Each row has a hidden stage along a path, written after it and counted from one end. A new block has a new path.
[ 414  100 -146 -298  -62  -36   -2  123   56  177 -160 -180  433 -199
 -238  -77  296  108  182  207 -308 -110  -82  151    6  -37 -209  120
  325 -404  237  231  -92 -127  -74   23 -238 -234   28  -79  171  -89
  182 -155  -70  180] => 9
[-301  141   52  -67   18 -169  -81  -27  -27  103   70  -51  -34 -249
  -34  -20 -189  129  229   82   36   40  100 -104  109 -258  227  171
   91   72   55 -204   20    9   78  -80 -307   53    3  -53    4  162
  -59  -83 -249 -101] => 1
[ -17  210  -97  -82  -45  -50  -32   25  -19  -10   94  -51  224  -47
 -123  -44  109   99   33  119  -13  -92   17 -167   83   27  -36   51
  -28  -20  145   24   11    1   51   27   24  -45  -55   76  -67 -106
   56  -18  -58   54] => 5
[-334  235   26  131   54  -27   25 -272  233  -48   99   65 -138   50
  320   92   10  -68   38   46  -97  133 -297 -103  231 -450   21 -105
  222 -216  -99   38  268   77  207 -212  221  177  141   10 -223 -149
  -49  -78 -220 -250] => 21
[ 130  -62   68 -130 -126  148  -79   95   76   54   11  -38   12 -192
  -26   30  -51  229 -219  -70  110  -85   27  -83 -310   -1   44  -87
  122   33 -137 -151  153  -14  -48  -87 -129  -72  243  -30   15   66
  -35  204  179   18] => 32
[ 208   67 -161 -165  -64   98  -51  223  130 -187   94  -97   74   36
  -13   62   59  196 -114 -253  -34 -103   45  -45  -39 -207 -137   14
    9 -122 -110   27  218 -163   87  182    0  156  168 -126 -184   59
 -239   92  214  134] => 2
[ -51   16 -197  -85   -9   20  187   56   -5 -105   99   42   53 -131
   -3   44  -15   62 -130 -140   53   39   94 -233  164   86  -60   86
 -291  120   -2  -19   65  178   84   22   76  180  100   11 -166   78
 -166  102  -78  148] => 7
[ 203  170   -9  -86  -54  150  139   24  -19  238  -33   61  108  116
  -53   23  -93  -73  344 -102 -128 -227 -338 -286   33  150  261 -191
   52   65 -149   79  164  269  170   28   89  -16  -28 -115 -225 -124
   31   56   24  -94] => 6
[ -34  -61 -265  -84  -22   28 -201  -21 -121 -112  103   40   61  -43
 -152   57  223  162 -221  200  -22   29  210   74   83  -36 -101  258
   76 -144   52 -149  -75 -123   19 -140 -103  -78  138   28  313  -59
  124  -21   31  108] => 3
[  83  -32   -5  -80 -205   24 -111   79  106   70  -87   -6  117  -45
 -167  -56 -148  178   29  -10   -6   29   99   -3 -163   18  -67   24
   81   85 -119   -3   -3  -36  -88   78 -142  147   91  -43    7   89
 -155   72   63  137] => 6
[ 342 -127  -94 -126 -182   30  209   76  -80   84  -93   73  163  -65
 -203   65  101   59  -61  -43 -163 -187  101 -248 -149  298  -86   36
  -92   80   -4    1  -26  137 -162  180   -3  -74    4   -1  -14  139
   84   78   73  197] => 30
[ -87 -100   81   20 -142   56   81  -98   70   48 -112  132   45  -57
  112   75  -82  -13  -75   88    1   86 -103  -45  -69  177   58 -132
  -65   94 -176   68  130  293  -21 -159   92   76  141  202   91  -49
   86   34   32   75] => 3
[  16  159 -118  -98  -69  -22 -124 -106   -2  226  -84  -64  136    2
 -243  -12  114   58  -73  141 -215  -82  165  -72  -55  -15 -148  187
  292 -136   90 -112 -127 -141 -213   10 -139 -266  -53   66  103   24
   44 -120  -51  -14] => 25
[  40  -66 -201  -21 -177   56    1  -44 -155  136   27  132    5   30
 -244   98  -31  119    1   72  -45 -192  209 -279 -161  157   65  111
   32  130 -125 -220  -51  -54 -133    3 -110    7  -97   77   58   80
  108   55  -79  131] => 20
[ 389 -214 -252 -325  -43  220  164  397 -232 -101   -2  -89  292 -174
 -171   61   -6  133   47  -54   -9 -214   95   58 -257  253   46  173
 -212   32  -12   23  117  -16 -120  133  -63  -81   39   79   57  144
  108   79  138  362] => 6
[-273  -86  118  105   28  -16    3 -253  112   -6   18   67 -143  -81
   77   67 -163  -38  -44   84  -85  259  172  -11   44 -291 -113  263
  170  -64 -132 -226   99    7 -157  -65    5  -63  232  -24   -3  287
 -162  -32 -217 -141] => 28
[ 404 -137 -535 -186 -102  245  108  125 -264  108  -21   87  373   34
 -425   83  288  180 -132   10  -19 -308  131 -167 -144  483  -31   67
 -113   39   33  -25  -54  -88  -25  116  -17  -64  -26    8  156  -84
  226  145   80  339] => 10
[ -54  154 -300  -66  104   35  191   99  -83 -267  175  -50   31   91
   66  180  164  -63  -70 -103 -164 -136  -12 -238  259 -142  -65  193
 -237 -128   70   52  201   57  111  109  213   41  -61   89 -224   12
   33  -48  -66   58] => 19
[ -52  -14  -69  -28  -20   12   33  -18   76 -126   -7  -48   37  -59
  -12  134   96   13 -162   13 -159   -2   93  -68   80 -157 -157  196
   64 -176   21  -45   96  -20  -63   12  -59  -94   97   47   35  151
   50  -38  -98    9] => 26
[ 191  -89  -73 -142 -154  171  -27  208    8 -149  -53  -40  181  -29
  -65   50   61   36 -181   63  -76  -62    1   41  -75  208 -140   60
  -67  -93  -69  122   38  126  -90  -80  -16 -118   82  191  135  -79
  134   46  152  220] => 6
[ -67   75   40  -33 -256   55   29   98   36  203 -230   37   86  -33
 -136  -72 -327  -27  261  -11   14 -135 -266 -237  -92  274  235 -180
   22  300 -101   84  -65  341  -21  -57 -151  267 -175   60 -167  -33
   72   48 -186    8] => 27
[ 183   56   -5  -95 -198  -68  -20   98  165   56  -20  -85  248 -115
 -205  -65  -29  270   44  -36  -32  -43  168  -99 -196  -90 -171   24
   68    9   15   41   56 -195  -95  249 -124  111   53  -79 -118  146
 -178   84   22  179] => 10
[ 255   91  -59 -197 -178  -18 -233   82  123  106  -56  -93  203  -50
 -233 -116   82  225   57   89  -28  -72   62   -4 -130  -34 -201   21
  236 -105   -7   23  -63 -157  -70   43 -167   68  112 -106   35  -34
  -92   35  113  186] => 1
[ 199  171  -89 -183  -44   48   67   43  -94  230   49  -37  276  -86
 -230  -96   23  110  165   67   47 -191  -22 -285 -103  255   60  -25
  -77  139   80  -17   16   84   -2   64   65  -87  -24   -4 -131  -62
   17  113   31  109] => 8
[  80   36 -116   39 -224   11  241 -153  107  203 -111  168   93   -3
  -99  114   36   10   15  -84 -130 -187  -66 -426    9  189  -16 -184
   77   52 -111    8   23  134  -21   22  -36  127  -85   40 -176    6
   64   34 -248   69] => 24
[ 487    9 -107 -270 -194   54  197  238 -174  217  -94   73  147  -71
 -142  -77    0   77  297  -66  -94 -324 -340 -243 -213  354  254 -236
  -72  221   15  142  -33  327   76   87   90  199  -65 -150 -176 -124
  132  116  189  136] => 29
[-166  111 -195  -98  181  -10   90   26 -227   92  181  -17  -20 -176
   -2   73  -62  185  148 -115  -17 -110   24  -44  -51 -351  425  141
  116   45  110 -288  200 -182  158  110  -93  -29    9 -189 -117  168
  -34  -51 -112 -244] => 30
[ 135 -109   51   43 -188  -20  115 -142  144   68 -135  178  -79  106
    4  178   42  -73  -70  -77 -335   40   52 -162  135   30 -134   20
   73 -100 -241   39   43  228  -33   34  -40  -28  143  -44   91  109
  -47  -38   58   34] => 3
[-289  -95   46   58  -74   70   83 -150   31  170 -168    4   96 -127
 -100  142 -196   33 -153   33   46   -1  197 -160 -212  143   75   85
  -25  192  -99 -186  140   52 -234    6 -144 -124   24  260   98  295
   76   39 -170    7] => 26
[-124 -168  -65  -30   44  220  234   69 -116 -150   49   91  -43 -142
  192  144 -127  -59 -177  -78   75   25  -85  -63  -48  123  176   21
 -212  109 -141  -81  239  290    1 -148  150  -22  152  166  -68   66
   73   96  -44   -2] => 32
[ -30   -2 -168 -101  -18  208  -88   98   21    2 -144  -77  219   30
  -88   45  -43   -1    5   41  -63  -11  -83  173  -14   38    8   81
  135 -126  -82   76  102  -15  -37  -62 -118  -56   48  110  113  -44
   76  -65  -49   68] => 4
[  25 -102    8  -37 -203   95  -24   88   99   31  -34   29   76 -108
  -91   23 -213  209  -60  -92   70    7  138  -49 -239   18   24  -22
   31  125 -201  -81  108  -55  -80   45 -161  119  112   20  -21  145
 -144  130   23  123] => 7
[ -56  -78  -59  -20    5  120  188  -75   50  -29   63   29  -51  -89
   41  199  -46   43 -209 -166   26  -59  151 -294  -71  -21  -37   78
 -114   55 -158 -200  256   41  -61   31   55  -28  179   58 -127  269
  -89  143  -48   40] => 25
[  82   49 -182  -99  -28  210   39  258    6 -424  304   -5 -196   47
  210  171   51   31 -198 -181   10 -158 -122 -245  126 -173  -34   30
 -175 -140 -189  -17  252  120  205 -166  172  142  127   31 -252 -120
  -19  164  108   79] => 18
[ 188   67 -118 -193 -117   17  -38  249  -27 -130   -4  -83   85  -70
    4   -4  125   98 -103    8 -232 -105  -79  121  -78 -116  -55   63
  147 -197   99  105  -21  -23  -49    4  -34  -62  -18   46    7 -104
   88 -102  141   48] => 28
[ 352  -29   95 -180 -118   35 -100   87  111  -11   27  -72   21  -35
  -23  -16   72  187  -18    3  -83  -71  -42  -10 -289 -174 -135   -6
  155  -96  -73   -7  155  -72  -55   98  108   23  281 -169  -39   83
  -83  141  349   65] => 27
[ 199  -18   21  -63  -80   86  -45   23   34  -43   63   44  -19  104
    6  112   58   58   15  -30 -152  -89  -19  -77  -41 -109   -8   24
  101 -127 -183  -37  186   15   51   40   49  -75  171  -81   19   19
   -6   45  212    3] => 2
[ 300 -200 -282 -223  -42  218  111  299 -261 -130   21   33  161 -108
  -18   92  140  157 -129  -30  -29 -192 -114  143 -264  154  190  -14
  -70  -13   10   31  141   23   26   15   67  -17   85   35  108  -81
  237   65  238  154] => 33
[ 441  128 -251 -303 -147   49 -103  386 -233   78   30  -61   95   82
 -286  -89   32  141  279  -25 -213 -305 -125  -80  -79   87  154   83
   22   29   48   94 -134   60   92  122  -91   82 -138 -205  -35 -153
   59   24  277  129] => 13
[ 342   33 -183 -307  -47  146  -66  208   52  -93   77 -129   44 -179
  -62   12  211  130 -143  -32  -20 -179  -89 -120    8  -38 -186   62
  122 -241   19  -22   10   10   58 -186 -102  -29  218 -124  -25  -69
   38  133   83  156] => 26
[ 104 -134    3 -113  -71   75   76  -12  -11  153 -157   16  137 -188
  -74   23  -15   43  -31   87  -78   13   -2   33 -159  117    7   45
  118  -19  -37  -26   35  108 -156  -58 -111 -129  141   29  125   99
   89    9  -39   61] => 33
[ 342   98   95  -43 -252    9   96 -167  282  191 -125  178  -42   92
   14   16  130 -145   53  -29 -286  -35 -258 -373  278  184 -252 -222
  176 -172 -235  185  -79  441   80 -189   48   41  165 -135 -118 -207
  -65   46   -2   52] => 3
[ 223 -221  -98 -271 -133  153  -31  322 -423   98  -17  -35  268 -162
 -354  -21 -177  199  164  188  169 -276  194  -48 -475  503  305  171
 -277  387   -6 -162  -10   67 -204   74 -134 -132  -88  200  247  144
  277  142  216  322] => 4
[  56  111  -49 -144  -54  -24  -96   16  -56   74    9  -28  114  -66
  -83    8  138   77   -6  158  -83  -93  -18  -68   27   52   27   48
   69  -77   62   -9  -10   83   32 -108  -66 -137   42   68  147 -115
  152  -42   87   43] => 1
[-122  -62    3    3 -123   17   60   32  -14 -100  -52   15   60  -10
   -3   51 -156  -44   88  146  -33    4   -7  -92  -79   59  -23  110
 -125  100  -73   44   81  152 -149  -10   83  135  -50  227  -46   95
  104  -12 -125  141] => 21
[ -58  -70 -106  -12  164   80  385   20 -131 -285  199   96 -149  -30
  254  275  105 -110 -214 -228  -88  -47  -69 -306  230  -35  124  100
 -421   48  -27  -64  343  364  209   59  342  -13  191   -8 -182  155
   31  108   81  -83] => 30
[ 218 -150   14 -132  -68  118   98   25  -13   47  -81   39   78 -154
   26   29   36   -6   -5  103 -142    4  -95   71 -136   49  -41   42
  164 -143  -72   12   57  127 -134 -120    7 -153  180   12   78   20
  116   -3    2   56] => 31
[ 139  -28  -39  -71 -210   36   57  182  125  -84   48  -26   98 -118
  -31   36 -102  234  -60 -123  -23  -61  134  -85 -234 -126  -91  -10
   14  -12 -127   14  146 -147  -91  131  -87  140   46   32 -164  115
 -148   94   20  187] => 13
[-120   59    8 -132   98  -32   17    8  104 -190   84 -240  125 -182
   15   70   63   47 -202  102   -2   68  279  -73  -26 -207 -350  351
 -126 -149  108  -73  192 -115 -231   59   65 -172  166  211  -47  288
  -79    2  -51  161] => 22
[-156   34  -17 -186   28    6  -84  285 -158 -153   66 -249  139 -228
 -102    7 -157  154   19   93   67 -105  172   48 -219 -122  126  309
 -107   89  166 -138  111 -115 -150   85 -165 -122  -67  185   32  246
  103  -21  -10   61] => 26
[ -58  103 -237 -113   11  186   84  182  -25 -244  297  -19 -112 -130
  116  137   27  111 -300 -187  150 -145   29 -346  109  -39   16   31
 -224  -16 -104 -135  187   97  172 -215   34   60  100   94 -225  -81
  -53  200  -28   91] => 15
[-157 -152 -299  134 -104  -10   69 -149 -115  -33   15  182   39   92
 -124  228   91  138 -141   65 -135  -33  258  -72  -73  -77   34  165
   10    5  -74 -137   93 -198  -64  129  -20   96  -50  112  160  131
  139  -52 -122   85] => 18
[ 287  -39  -78 -136 -148   80 -117  148  161 -110   -2  -75  -16  100
  -63   55   12  157  -15 -102 -118  -63   19  -28 -164 -228 -224   68
  100 -131 -191   52  160 -132  -42  142   23  219  205 -156  -93  112
 -175  119  242  177] => 19
[-183   81  117   69   54  -10   21 -244  214  -72   61   41  -14   -7
  223   67   37  -69  -44  101  -88  220  -70  -12  188 -267 -159   43
  111 -214 -106   20  228   97   45 -131  197  -41  267   49  -58   -9
  -97  -51  -89  -98] => 3
[ -38 -212 -155  -39    8  147  -77   65  -13 -267  -29  -68   24   -4
  -75  194  121   31 -431   17 -173   80  312  166  -17 -117 -265  408
   39 -228  -36 -129   81 -129 -213   36  -98 -265  200  111  271  250
   54  -28   72   74] => 29
[-243 -159   76   47  -67   46 -236   55   70 -322  -55  -97   47   22
   -5   80  -34   12 -363  241 -117  294  271  313  -20 -116 -280  398
  -68 -136  -35   32   51   13 -225  -55  -14 -193  193  285  375  133
   60  -50  156   90] => 10
[ -64  -94  -72  -37  -90 -106  247   54 -119  -11 -145   48  195 -183
  -38   73   30    6  -19   81 -165  -11   12  -22   -7  149   96   75
 -149   89  159  102    3  208  -91  106  -46    0 -101  168   80  107
  214 -117 -138   82] => 32
[-276 -134 -169  -19   41   17 -165   51 -140 -282  125  -64  117 -119
  -97  112   41  164 -208  212   58   89  396  183  -26 -170  -70  428
  -39  -94   65 -218   80 -261 -130  -11 -156 -142   76  216  294  195
  119  -77  -96  124] => 1
[-133  -38 -100   -5   -5   -4  219 -136 -178   65  112  195  -86 -140
   16   78   -7  -69  -46  119  -13   41   43 -335  198  243  110  119
 -267  163  -28 -122  -44  415   58 -238  110  -31   53  110   36  -26
  112   69 -153   41] => 12
[  59  184 -221  -95   -1    6  -40  -15  -25   10  123   -5  -43   68
  -66   69  145   67   12  -38 -180 -150  -15 -186  114 -221  -18  109
  173 -162   18  -98   35  -93   92    7    4    2    7 -123 -109  -41
  -20  -39  -20  -64] => 23
[ 137   39 -188 -337   92   80  -26  463 -214 -258  158 -248  203 -188
  -15   16   -2  192   69  -29  -26 -152   65  221 -152 -193  131  261
 -108 -102  146    4  190 -184    5  131  -74 -101    0   70   -1   84
   39  -66  181  153] => 4
[-159   34  -96   62  -88   67   32 -280  199  142  -74   71  -77  -15
  -76  196   75  -22 -323  -50  -86  -13  167 -376  159   37 -211   65
  121  -95 -171 -178   31   81  -72 -178 -162  -99  134   83   44  112
  -25   61 -218    1] => 22
